Below are the code and all the weights of a small trained network. Each question names an input and a class and asks about switching units off, where a switched-off unit gives its printed mean instead of its output.

import numpy as np


def w(rows, s, z=0):
    codes = np.array(rows[::2]) - 128.0
    scale = np.full(codes.shape[1], s)
    scale[-1] = z or s
    return codes * scale


def f(y):
    return y / 2 * (1 + np.tanh(0.7978845608 * (y + 0.044715 * y**3)))


def log_softmax(a):
    a = a - a.max(-1, keepdims=True)
    return a - np.log(np.exp(a).sum(-1, keepdims=True))


def net(x, mask):
    res = np.array(x, float).reshape(1, 4) / 4 @ E
    y = f(res @ A[0][:, :-1].T + A[0][:, -1])
    res = res + np.where(mask, y, B[0][:, -1]) @ B[0][:, :-1]
    return log_softmax(res[-1] @ U[:, :-1].T + U[:, -1])


A, B = {}, {}
E = w([
[85,70,144,205,221,171,77,2,144],'x0',
[129,80,71,131,144,42,239,83,171],'x1',
[217,193,140,163,216,144,132,165,208],'x2',
[149,92,43,198,152,27,62,191,90],'x3',
],0.0091)
A[0] = w([
[70,121,163,182,183,144,111,46,128,148],'N0',
[61,74,103,90,57,111,107,80,88,90],'N1',
[91,117,104,78,81,121,108,148,145,136],'N2',
[94,187,180,141,74,158,2,149,95,98],'N3',
[72,81,127,117,223,143,67,84,126,134],'N4',
[118,85,168,160,204,139,97,76,141,87],'N5',
[141,197,135,123,98,89,137,180,122,95],'N6',
[162,124,130,102,74,143,170,191,124,85],'N7',
[142,137,110,159,120,66,197,87,107,92],'N8',
[46,84,142,114,75,124,134,129,102,108],'N9',
[131,108,132,115,123,115,150,110,33,98],'N10',
[215,215,133,138,217,139,121,141,179,127],'N11',
[138,124,129,121,119,72,216,81,182,129],'N12',
[171,143,140,51,75,110,162,158,146,99],'N13',
[168,142,135,132,71,110,140,148,137,254],'N14',
[133,186,123,150,177,135,139,173,224,108],'N15',
[89,122,108,107,83,110,122,91,106,248],'N16',
[90,125,109,123,83,106,96,104,154,61],'N17',
[182,91,76,156,128,65,51,148,89,111],'N18',
[121,163,186,140,101,122,64,136,116,106],'N19',
[138,62,101,107,114,91,197,108,177,112],'N20',
[105,145,8,157,167,88,179,117,158,110],'N21',
[189,158,119,149,175,126,114,111,167,102],'N22',
[118,150,122,107,110,74,130,196,108,111],'N23',
[77,101,122,75,96,121,113,70,30,98],'N24',
[147,174,196,9,103,196,218,21,185,118],'N25',
[182,211,149,139,232,129,177,161,134,112],'N26',
[87,105,104,129,111,114,206,108,192,117],'N27',
[145,146,97,115,90,145,178,202,98,117],'N28',
[109,155,123,90,107,131,131,192,143,106],'N29',
[104,102,194,114,99,175,160,129,171,100],'N30',
[144,100,114,138,62,132,132,90,20,86],'N31',
[166,92,95,161,132,75,59,157,139,92],'N32',
[121,172,185,109,135,210,48,185,109,152],'N33',
[137,100,65,159,157,97,135,149,54,125],'N34',
[151,191,151,108,90,120,179,147,103,199],'N35',
],0.011,0.01)
B[0] = w([
[141,52,94,151,146,96,199,74,115,218],'N0',
[74,158,162,54,137,89,123,149,154,194],'N1',
[103,113,112,97,162,108,149,131,131,164],'N2',
[143,133,111,122,212,207,74,159,99,208],'N3',
[138,35,98,153,132,119,198,86,145,203],'N4',
[140,57,163,126,143,119,181,74,126,187],'N5',
[115,94,183,148,172,149,180,77,159,179],'N6',
[126,93,204,163,149,144,171,84,175,176],'N7',
[113,121,162,118,170,213,107,167,108,165],'N8',
[102,159,149,57,131,88,64,137,194,179],'N9',
[72,156,176,107,133,104,114,99,118,150],'N10',
[66,137,107,95,120,87,80,130,165,224],'N11',
[144,166,107,110,213,211,87,156,73,198],'N12',
[133,76,180,141,161,141,187,79,146,188],'N13',
[122,139,23,147,130,85,184,83,117,219],'N14',
[46,130,109,68,91,103,84,160,204,189],'N15',
[88,144,51,139,115,69,96,124,111,215],'N16',
[111,111,255,93,124,195,126,132,194,130],'N17',
[214,143,219,170,70,116,138,131,78,199],'N18',
[140,144,135,141,196,165,127,171,104,161],'N19',
[124,136,136,122,204,202,76,136,98,186],'N20',
[132,139,148,139,156,135,93,153,78,190],'N21',
[87,106,126,84,104,96,96,133,173,172],'N22',
[130,85,157,131,123,115,139,88,113,185],'N23',
[78,148,153,104,145,84,103,142,196,191],'N24',
[202,142,201,176,42,70,86,177,60,247],'N25',
[16,135,125,94,102,89,98,154,169,203],'N26',
[136,162,131,142,165,210,98,145,109,180],'N27',
[149,65,133,96,173,140,208,95,134,191],'N28',
[141,79,178,138,169,121,163,107,120,167],'N29',
[189,144,195,135,59,117,123,132,104,164],'N30',
[75,168,174,73,134,119,123,145,188,170],'N31',
[172,160,244,152,50,119,110,167,97,177],'N32',
[166,159,95,130,183,155,94,128,108,220],'N33',
[174,147,160,175,95,122,99,151,127,180],'N34',
[151,101,89,150,136,89,153,75,113,208],'N35',
],0.009,0.015)
U = w([
[133,74,140,131,151,121,172,90,152,106],'0',
[76,146,138,93,121,98,98,150,190,123],'1',
[179,141,177,146,62,119,108,156,108,106],'2',
[135,146,124,124,192,204,93,154,117,119],'3',
[138,143,2,152,100,74,127,114,108,252],'4',
[123,147,110,134,91,177,149,142,161,83],'5',
],0.022,0.012)

Each question gives the input, the list of numbers given to net, and the class t.
The units are the neurons (one row each of A and B). Each row of codes is followed by its name. A weight is (code - 128) times the scale printed after its matrix; where a second scale follows, it is the last column's (A, B and U).
mask holds one flag per neuron, in row order. A switched-off neuron (its flag False) gives its mean, the last column of its row in B, instead of its output. The means were averaged over made-up inputs and are rounded, as every weight is.
A unit's drop is (log p(t) with every unit on - log p(t) with that unit switched off) / (log p(t) with every unit on - log p(t) with every unit switched off).
The circuit of an input: a set's keep is (log p(t) with only the set's units on - log p(t) with every unit switched off) / (log p(t) with every unit on - log p(t) with every unit switched off). Starting from the 12 units with the biggest drops (on a tie, the unit counted first), units are removed one at a time, each time the one whose removal leaves the highest keep (on an exact tie, the one counted first), for as long as the keep stays at least 0.8.
units of the circuit, in order: the units of the circuit, biggest drop first
unit that matters most: the unit with the biggest drop
k most important neurons: the k neurons with the biggest drops, biggest first
drop when u is switched off: that unit's drop, to one decimal
input [-5,-7,2,5], class 3: units of the circuit, in order	N3
input [5,-8,-1,8], class 2: 2 most important neurons	N18, N32
input [-6,-6,8,2], class 1: 2 most important neurons	N26, N11
input [-6,6,-1,5], class 0: 2 most important neurons	N25, N3
input [-4,1,5,-4], class 1: 3 most important neurons	N26, N15, N0
input [8,-8,-6,4], class 0: 2 most important neurons	N4, N0
input [6,7,-7,-4], class 1: 2 most important neurons	N1, N24
input [-4,4,-5,5], class 1: 3 most important neurons	N25, N1, N31
input [7,0,-5,-8], class 2: 2 most important neurons	N25, N30
input [-4,5,-1,5], class 2: 2 most important neurons	N18, N3
input [5,8,-8,5], class 1: 3 most important neurons	N1, N24, N9
input [-2,6,-7,8], class 2: 2 most important neurons	N18, N34
input [-6,4,-4,6], class 0: 2 most important neurons	N25, N28
input [4,-3,-8,-7], class 1: unit that matters most	N24
input [-7,-8,-1,-3], class 3: 2 most important neurons	N3, N33
input [0,5,1,-5], class 2: 2 most important neurons	N25, N3
input [2,-1,-1,-3], class 4: drop when N32 is switched off	0.1
input [1,0,0,-3], class 4: drop when N32 is switched off	0.2
input [2,-4,-2,-6], class 2: drop when N25 is switched off	0.4
input [0,6,-5,3], class 3: unit that matters most	N20
input [-1,-7,2,8], class 2: drop when N18 is switched off	3.2
